Below are the code and all the weights of a small trained network. Each question names an input and a target symbol and asks about switching units off, where a switched-off unit gives its printed mean instead of its output.

import numpy as np


def w(rows, s, z=0):
    codes = np.array(rows[::2]) - 128.0
    scale = np.full(codes.shape[1], s)
    scale[-1] = z or s
    return codes * scale


def f(y):
    return np.maximum(y, 0)


def softmax(a):
    e = np.exp(a - a.max(-1, keepdims=True))
    return e / e.sum(-1, keepdims=True)


def log_softmax(a):
    a = a - a.max(-1, keepdims=True)
    return a - np.log(np.exp(a).sum(-1, keepdims=True))


def net(x, mask):
    ids = ['Πεηθλτφψ'.index(c) for c in x.split()]
    T = len(ids)
    res = E[ids] + P[:T]
    r = res
    for j in range(2):
        rows = slice(3 * j, 3 * j + 3)
        q, k, v = (r @ M[0][rows].T for M in (Q, K, V))
        z = softmax(np.where(np.tri(T) > 0, q @ k.T / 3**0.5, -1e9)) @ v
        o = O[0][rows]
        res = res + np.where(mask[j], z, o[:, -1]) @ o[:, :-1]
    y = f(res @ A[0][:, :-1].T + A[0][:, -1])
    res = res + np.where(mask[2:26], y, B[0][:, -1]) @ B[0][:, :-1]
    return log_softmax(res[-1] @ U[:, :-1].T + U[:, -1])


Q, K, V, O, A, B = {}, {}, {}, {}, {}, {}
E = w([
[40,107,141,88,179,185,177,147,62,39,71],'Π',
[160,128,145,85,139,130,117,117,138,11,164],'ε',
[152,42,131,65,114,85,91,172,72,39,107],'η',
[229,45,197,153,109,131,188,85,108,50,159],'θ',
[156,51,129,140,251,131,42,61,111,172,67],'λ',
[165,97,117,125,67,177,219,161,220,59,81],'τ',
[128,49,147,206,126,144,126,231,164,143,100],'φ',
[72,122,204,215,92,185,82,159,229,82,106],'ψ',
],0.015)
P = w([
[119,186,146,124,217,7,251,120,44,68,80],'0',
[170,174,207,99,104,93,181,116,69,153,130],'1',
[196,162,221,81,96,112,153,170,112,177,110],'2',
[136,109,176,115,107,115,152,137,112,143,106],'3',
[121,92,147,123,107,138,142,130,133,130,105],'4',
[116,74,126,125,106,156,131,126,153,111,101],'5',
[101,51,106,131,98,166,115,122,171,107,104],'6',
[107,41,91,131,102,196,109,117,177,91,106],'7',
[118,37,80,143,86,229,94,116,191,90,108],'8',
[115,27,58,142,76,237,88,105,193,60,102],'9',
[121,17,27,151,72,254,80,104,184,37,100],'10',
],0.0081)
Q[0] = w([
[90,210,184,149,115,80,102,138,91,254,164],'head 1',
[90,108,71,153,127,129,95,53,74,98,162],'head 1',
[149,41,164,159,180,181,107,152,172,82,36],'head 1',
[103,31,181,120,77,179,159,203,124,25,50],'head 2',
[124,95,52,183,137,162,95,32,158,136,91],'head 2',
[130,38,194,175,78,132,115,129,123,149,89],'head 2',
],0.01)
K[0] = w([
[115,244,158,100,130,2,159,131,83,113,150],'head 1',
[225,40,113,38,142,238,106,94,64,80,185],'head 1',
[104,60,114,168,97,214,80,163,206,112,185],'head 1',
[202,2,68,138,163,214,13,26,186,171,71],'head 2',
[131,219,139,52,103,86,112,123,84,212,118],'head 2',
[152,157,151,143,193,206,114,82,149,216,96],'head 2',
],0.0079)
V[0] = w([
[88,165,179,153,133,151,48,91,156,110,130],'head 1',
[163,90,179,111,161,97,125,9,83,148,129],'head 1',
[121,94,121,169,154,116,74,255,57,157,136],'head 1',
[111,118,171,218,111,221,146,108,191,164,114],'head 2',
[123,73,144,39,73,239,139,149,143,11,237],'head 2',
[199,80,160,228,75,90,163,146,142,104,139],'head 2',
],0.0071)
O[0] = w([
[185,200,143,184,163,59,175,200,100,65,62,138],'head 1',
[190,128,148,93,139,179,96,72,138,68,55,114],'head 1',
[157,129,112,157,168,199,38,233,86,97,140,138],'head 1',
[175,97,106,84,255,96,162,154,120,164,141,139],'head 2',
[77,87,212,145,129,104,145,116,114,104,122,1],'head 2',
[100,34,182,56,157,167,127,172,211,65,162,147],'head 2',
],0.0093,0.0068)
A[0] = w([
[142,198,88,123,140,50,47,127,72,177,138,6],'neuron 1',
[98,116,155,86,209,44,133,129,117,130,112,166],'neuron 2',
[159,180,117,108,64,83,141,122,139,118,131,112],'neuron 3',
[175,154,100,228,92,167,177,174,95,154,120,134],'neuron 4',
[159,161,55,102,70,168,152,98,70,130,91,59],'neuron 5',
[145,163,167,76,177,100,211,200,103,96,172,82],'neuron 6',
[134,159,94,200,116,97,65,96,174,156,96,145],'neuron 7',
[156,88,190,178,138,100,179,72,150,140,166,121],'neuron 8',
[89,229,135,92,70,101,115,83,32,82,163,109],'neuron 9',
[172,168,188,160,148,189,95,135,73,134,120,228],'neuron 10',
[189,166,164,94,93,95,110,116,50,156,190,70],'neuron 11',
[140,142,182,170,167,155,72,92,51,68,115,133],'neuron 12',
[159,118,138,74,80,206,176,133,201,107,176,94],'neuron 13',
[158,118,141,125,135,114,148,117,186,46,121,126],'neuron 14',
[74,78,186,91,155,152,71,147,63,216,144,155],'neuron 15',
[101,228,134,80,85,87,102,129,118,161,83,110],'neuron 16',
[39,146,204,102,99,54,149,156,141,188,254,3],'neuron 17',
[167,132,73,97,126,77,49,129,121,150,136,74],'neuron 18',
[59,148,217,168,74,148,23,133,180,123,120,115],'neuron 19',
[168,105,47,113,162,138,114,140,159,153,120,93],'neuron 20',
[88,173,204,93,135,26,158,59,90,141,162,16],'neuron 21',
[160,197,159,148,149,110,74,97,100,65,105,146],'neuron 22',
[144,178,87,168,144,145,133,61,44,191,140,92],'neuron 23',
[171,133,132,72,140,66,128,125,98,170,80,96],'neuron 24',
],0.008,0.0044)
B[0] = w([
[158,193,196,166,92,110,101,230,152,49,195,156],'neuron 1',
[162,156,168,129,110,81,177,163,174,216,97,188],'neuron 2',
[100,138,164,130,117,188,105,96,137,78,165,161],'neuron 3',
[116,158,170,56,169,79,117,85,145,167,144,231],'neuron 4',
[63,102,174,127,115,78,117,113,127,169,37,218],'neuron 5',
[125,106,123,124,76,137,89,176,79,144,182,195],'neuron 6',
[146,167,95,86,109,163,185,156,93,114,187,206],'neuron 7',
[81,151,113,171,171,107,132,144,117,104,42,205],'neuron 8',
[100,157,37,81,116,205,125,199,50,88,171,153],'neuron 9',
[180,99,42,139,157,120,168,127,103,140,82,230],'neuron 10',
[167,39,71,228,43,205,202,48,103,150,176,139],'neuron 11',
[142,155,119,165,148,69,55,165,175,134,78,225],'neuron 12',
[74,100,105,122,175,133,64,133,130,126,175,249],'neuron 13',
[141,119,143,55,116,137,138,180,124,190,152,244],'neuron 14',
[152,146,64,160,173,101,90,40,183,99,136,196],'neuron 15',
[56,229,151,183,202,134,96,57,173,37,64,140],'neuron 16',
[185,64,2,175,136,232,203,65,42,164,148,160],'neuron 17',
[149,92,166,160,71,129,174,107,153,151,132,199],'neuron 18',
[140,169,185,158,70,139,244,131,128,124,96,176],'neuron 19',
[82,135,226,129,71,124,138,121,140,99,134,255],'neuron 20',
[184,251,112,160,216,74,219,116,152,106,117,148],'neuron 21',
[148,96,42,177,152,108,81,98,137,140,150,211],'neuron 22',
[97,196,171,10,120,168,156,155,87,156,177,171],'neuron 23',
[96,47,123,193,104,125,162,92,138,113,128,167],'neuron 24',
],0.0071,0.0078)
U = w([
[134,116,22,100,193,175,6,126,129,95,253,137],'Π',
[174,171,122,93,145,62,155,197,93,188,161,141],'ε',
[53,153,88,73,187,130,99,122,44,165,63,2],'η',
[140,115,66,181,186,26,69,50,190,169,35,164],'θ',
[61,145,246,33,126,101,76,63,183,121,115,123],'λ',
[147,81,82,93,114,152,231,4,108,177,156,199],'τ',
[140,202,134,163,160,91,184,92,151,41,144,62],'φ',
[92,94,150,241,14,145,107,119,112,67,90,106],'ψ',
],0.0052,0.0037)

Each question gives the input, a string of symbols that net reads in full, and the target symbol t.
The units are the heads (3 rows each of Q, K, V and O) and the neurons (one row each of A and B). Each row of codes is followed by its name. A weight is (code - 128) times the scale printed after its matrix; where a second scale follows, it is the last column's (O, A, B and U).
mask holds one flag per unit, heads first, then neurons. A switched-off unit (its flag False) gives its mean, the last column of its rows in O or B, instead of its output. The means were averaged over made-up inputs and are rounded, as every weight is.
A unit's drop is (log p(t) with every unit on - log p(t) with that unit switched off) / (log p(t) with every unit on - log p(t) with every unit switched off).
The circuit of an input: a set's keep is (log p(t) with only the set's units on - log p(t) with every unit switched off) / (log p(t) with every unit on - log p(t) with every unit switched off). Starting from the 12 units with the biggest drops (on a tie, the unit counted first), units are removed one at a time, each time the one whose removal leaves the highest keep (on an exact tie, the one counted first), for as long as the keep stays at least 0.8.
units of the circuit, in order: the units of the circuit, biggest drop first
top k neurons: the k neurons with the biggest drops, biggest first
which heads matter: for each layer, one digit per head in row order, 1 if its drop is at least 0.15 and else 0, layers parted by /
input τ ε θ, target τ: which heads matter -> 10
input λ η θ φ ψ θ ε λ τ η, target τ: units of the circuit, in order -> (head 1)
input η λ ε, target Π: which heads matter -> 00
input ε η λ ψ, target φ: which heads matter -> 11
input ψ η λ λ λ τ, target λ: which heads matter -> 01
input η λ ε τ λ η θ λ λ ε, target θ: which heads matter -> 11
input Π τ θ θ ψ Π φ τ Π η Π, target ψ: which heads matter -> 01
input ε λ η θ η λ θ τ λ, target τ: units of the circuit, in order -> (head 1; neuron 7; neuron 12)
input τ ε τ θ ε, target τ: units of the circuit, in order -> (head 1; neuron 17; head 2)
input η φ η, target Π: units of the circuit, in order -> (head 1; neuron 15)
input λ λ ε, target θ: units of the circuit, in order -> (head 1; head 2; neuron 22)
input η η τ ε, target τ: units of the circuit, in order -> (head 1; neuron 17)
input θ φ ψ η Π, target ε: which heads matter -> 10
input λ η φ η ψ η λ, target ε: which heads matter -> 11
input θ Π ε, target λ: units of the circuit, in order -> (head 2)
input λ Π Π, target η: which heads matter -> 01
input Π ε ε, target φ: units of the circuit, in order -> (head 2; neuron 21; neuron 19)
input η ψ Π ψ ψ ψ, target ε: units of the circuit, in order -> (head 1; head 2; neuron 2)
input φ φ Π ε, target Π: which heads matter -> 10
input φ λ λ θ λ θ, target θ: which heads matter -> 10
input λ φ η, target ψ: which heads matter -> 01
input θ λ λ φ θ ε Π φ τ, target Π: units of the circuit, in order -> (neuron 13)
input θ η τ η η, target τ: which heads matter -> 11
input ε φ ψ η, target ε: top 2 neurons -> (neuron 2; neuron 6)
input η ψ λ φ ψ η θ θ ψ τ, target λ: top 4 neurons -> (neuron 4; neuron 3; neuron 10; neuron 5)
